[128 = 0]
[141 127 145  93 124 123  84 120 109  77 139 139 152 115 113  98 114 143
 104 161 157 129  81 121 133 118 143 109  55 137 117 138 140  81 118 126
 164 113 137 100 107 156 121 113 129 112 144  98 163  88 146 117 120 123
 157 133 126] -> (62) > <48>
[164 159 135  83 125 120  74 132 144  75 147 136 154 115 136 105 118 156
 130 172 154 137  74 123 138  99 145 123  14 123 115 110 126  87 107 106
 167  97 131  88 101 144 134 129  85 105 156  75 218  89 143 131 120 126
 179 145 131] -> (63) > <38>
[146 130 146 107 125 113  84 110 116  96 141 140 152 110 116  75 116 149
 104 164 151 132 114 130 131 118 154 113  44 137 106 143 143  86 126 115
 171 119 132  71  99 145 153 128 103 114 144 102 158  99 126 132 121 119
 123 135  99] -> (62) > <48>
[137 133 153 128 116 174  86 120 106  81 132 144 169 107 107 102 104 127
 119 160 146 112  65 124 144 119 163 100  65 129 110 180 146  78 124 118
 168 105 126  98  82 135 101 117 129 122 146  87 139 146 126 128 115 109
 165 150 127] -> (62) > <41>
[165 147 136  88 119 152  68 148 133  20 128  99 183 109 118 100 128 144
 124 179 152 123  31 122 164  97 130 136  36  98 109  92 152  92  92  62
 150  97 140  87 124 127 105 135  91  69 170 119 202 119 123 106 123 125
 198 135 154] -> (63) > <49>
[142 137 144  99 130  84  69 100 135  75 132 153 127 101 113  80 128 141
  94 118 153  99 119 131 116 106 144 116  29 112 116 135 148  75 121 108
 171 137 129 106 115 127 150 122 115 106 164  93 148  27 121 116 122 111
 140 121  86] -> (62) > <52>
[170 162 129  99 129 129  71 138 142  78 153 119 152 105 128  99 130 176
 133 172 144 130  93 135 144 104 145 131  31 109 112 101 139  94 110  95
 152 105 137  75 100 115 145 136  81  97 172 113 181  72 122 135 120 129
 183 148 125] -> (63) > <38>
[133 123 146 119 117 137  89 109 116  86 143 138 178 109 134  84 108 161
  99 181 163 125  96 135 138 125 148 110  54 152 104 147 142  80 129 126
 168 116 134 103  90 170 121 132 127 125 140  87 172 122 132 152 107 117
 114 138 122] -> (62) > <48>
[172 147 130 104 116 121  58 160 145  48 141 117 158 118 121 106 132 182
 125 174 153 135  58 136 160 105 128 130  35  87 122  77 127 100 109  88
 138 118 132 114 123 105 122 135  87  87 168 140 187  86 131 113 127 130
 214 142 152] -> (63) > <45>
[160 141 137 114 120 128  78 137 147  58 142 119 177 114 141 124 129 148
 130 177 148 140  81 154 159 114 135 137  35 114 116 122 138 101  99 109
 152 113 134 104 107 141 137 133 116  88 152 107 201 146 133 138 109 138
 170 141 137] -> (63) > <45>
[167 140 144  90 136 123  86  93 115  65 151 168 133 113 129 129 111 114
 122 147 141 127 151 138 114 107 167 121  24 135 109 160 142  76 118 115
 175  91 126  80  60 137 159 132  73 113 152  67 151 161 117 156 113 113
 103 141 106] -> (62) > <52>
[143 122 149 115 124 120  94 112 108 104 138 132 169 107 124 100 113 146
 103 168 143 133 115 133 143 132 139 110  65 153 110 152 133  85 135 141
 162 120 140  99  88 156 148 126 129 106 126  88 162 154 132 146 111 111
 123 121 110] -> (62) > <48>
[166 130 119 102 120 168  70 154 134  29 146 105 185 118 117 103 120 161
 130 183 152 122  48 123 160  90 135 140  44  95 107  99 140 103 112  82
 149  96 132  88 112 139  99 131  70  87 171 135 203 169 129 135 128 119
 177 137 168] -> (63) > <49>
[160 135 126  68 133  86  67 137 135  41 140 144 160 112 136  71 128 143
 109 148 166 104  34 104 122  77 140 138  25  98 113  74 152  93 105  88
 164 114 123 119 161 148  99 121  81  78 178 103 183  19 119 107 138 102
 186 119 148] -> (63) > <49>
[143 133 150 106 137 106  98 101 120  60 139 152 144 117 102 126 104 100
 122 142 135 144 137 107 133 119 153 119  51 150 129 153 141  85 114 115
 182  94 116  73  94 138 151 130  97 122 131  76 144 170 144 131 115 124
 112 131 110] -> (62) > <52>
[136 115 143 148 125  95  92 103 115 109 141 132 149 119 116  86 110 156
  99 165 156 121 148 140 145 131 151 120  56 148 107 141 137  85 134 133
 170 118 139  85 106 151 150 130 136 121 142 102 151 137 151 140 114 131
 132 138  89] -> (62) > <48>
[160 145 141  81 125 139  68 121 132  78 142 104 161 124 149 115 133 164
 149 188 146 136 104 145 164 103 135 132  34 124 114  95 141  86 109  85
 156 102 134  71  90 151 151 139 117 102 175  99 212  73 111 135 105 137
 146 140 127] -> (63) > <38>
[112 118 144 111 140 122 101  93 121  97 131 132 157 119  95 114 122 118
 126 170 146 137 138 127 133 105 151 120  69 158 108 156 138  84  93  99
 182  83 117  53 113 159 143 136 167 120 137  92 167 112 118 117 121 130
 108 128  81] -> (62) > <48>
[146 141 148 131 140 131  88 125 124  77 136 137 157 115 108 115 113 151
 123 158 134 138  97 131 160 135 151 107  67 137 126 146 136  82 103 131
 153 114 139  95  95 119 122 132 113 122 140  83 128 152 148 117 113 144
 184 152 107] -> (62) > <41>
[148 160 155  79 128 104  68 114 123  70 146 175 137 108 131 126 105 133
 123 155 149 123  85 131 126 117 162 101  31 150 106 152 140  50 113 146
 171 105 129 110  74 138 144 131 119 111 141  35 154  80 155 123 106 125
 190 148  99] -> (62) > <52>
[146 124 135 109 116 113  62 135 140  41 136 122 180 127 125 105 130 164
 130 177 174 111  60 134 156 103 132 130  33  90 116  96 151  96 104  87
 155 110 126 116 129 139  96 129 136  71 176 157 189  93 122 106 133 128
 208 136 151] -> (63) > <49>
[167 148 129  81 115 154  72 144 138  32 143 120 181 113 136 108 125 135
 126 172 151 124  36 121 149  91 137 147  32 103 114 102 144  97 109  86
 149  96 124 105 111 142 108 132  92  77 158 106 205 115 125 132 122 119
 173 137 165] -> (63) > <49>
[159 116 139  79 125 128  56 132 118  29 132 141 162 111 122 102 132 135
 114 155 164 103  51 135 140  95 129 128  30  84 119 103 147  94 119  95
 147 134 131 142 132 140 114 121  97  79 158 149 204 105 131 123 132  98
 148 123 164] -> (63) > <49>
[154 119 151 135 130  80  93  99 119  63 143 162 141 121 106 118 116 122
 123 129 138 105 182 132 138 113 167 126  32 130 101 143 153  84 126 107
 182  99 128  86  89 125 138 134  93 111 172  83 137 197 131 156 116 152
 131 140  99] -> (62) > <52>
[153 113 128 127 118 167  87 147 128  57 141  99 186 117 116 102 116 137
 115 168 136 113  74 139 160 111 130 146  80  77 108 125 146 119 113 103
 143 122 129 113 123 145 117 135  99  79 149 159 180 185 115 136 132 112
 115 129 179] -> (63) > <49>
[138 137 145 114 120 167  96 125 110  78 130 137 155 113 118 115 109 126
 125 162 145 120  86 141 153 117 153 111  54 120 115 163 133  87 106 118
 158  98 132  96  83 142 115 118 128 117 149 106 164 145 131 129 123 120
 157 136 131] -> (62) > <41>
[169 149 137  89 116 116  60 145 137  72 159 131 157 105 155 109 130 163
 113 173 160 116  60 159 140 107 131 137  28  83 126 112 141  99 116 131
 141 137 140 166 101 120 181 137 115  77 143 117 212  66 136 137 112 124
 168 137 150] -> (63) > <45>
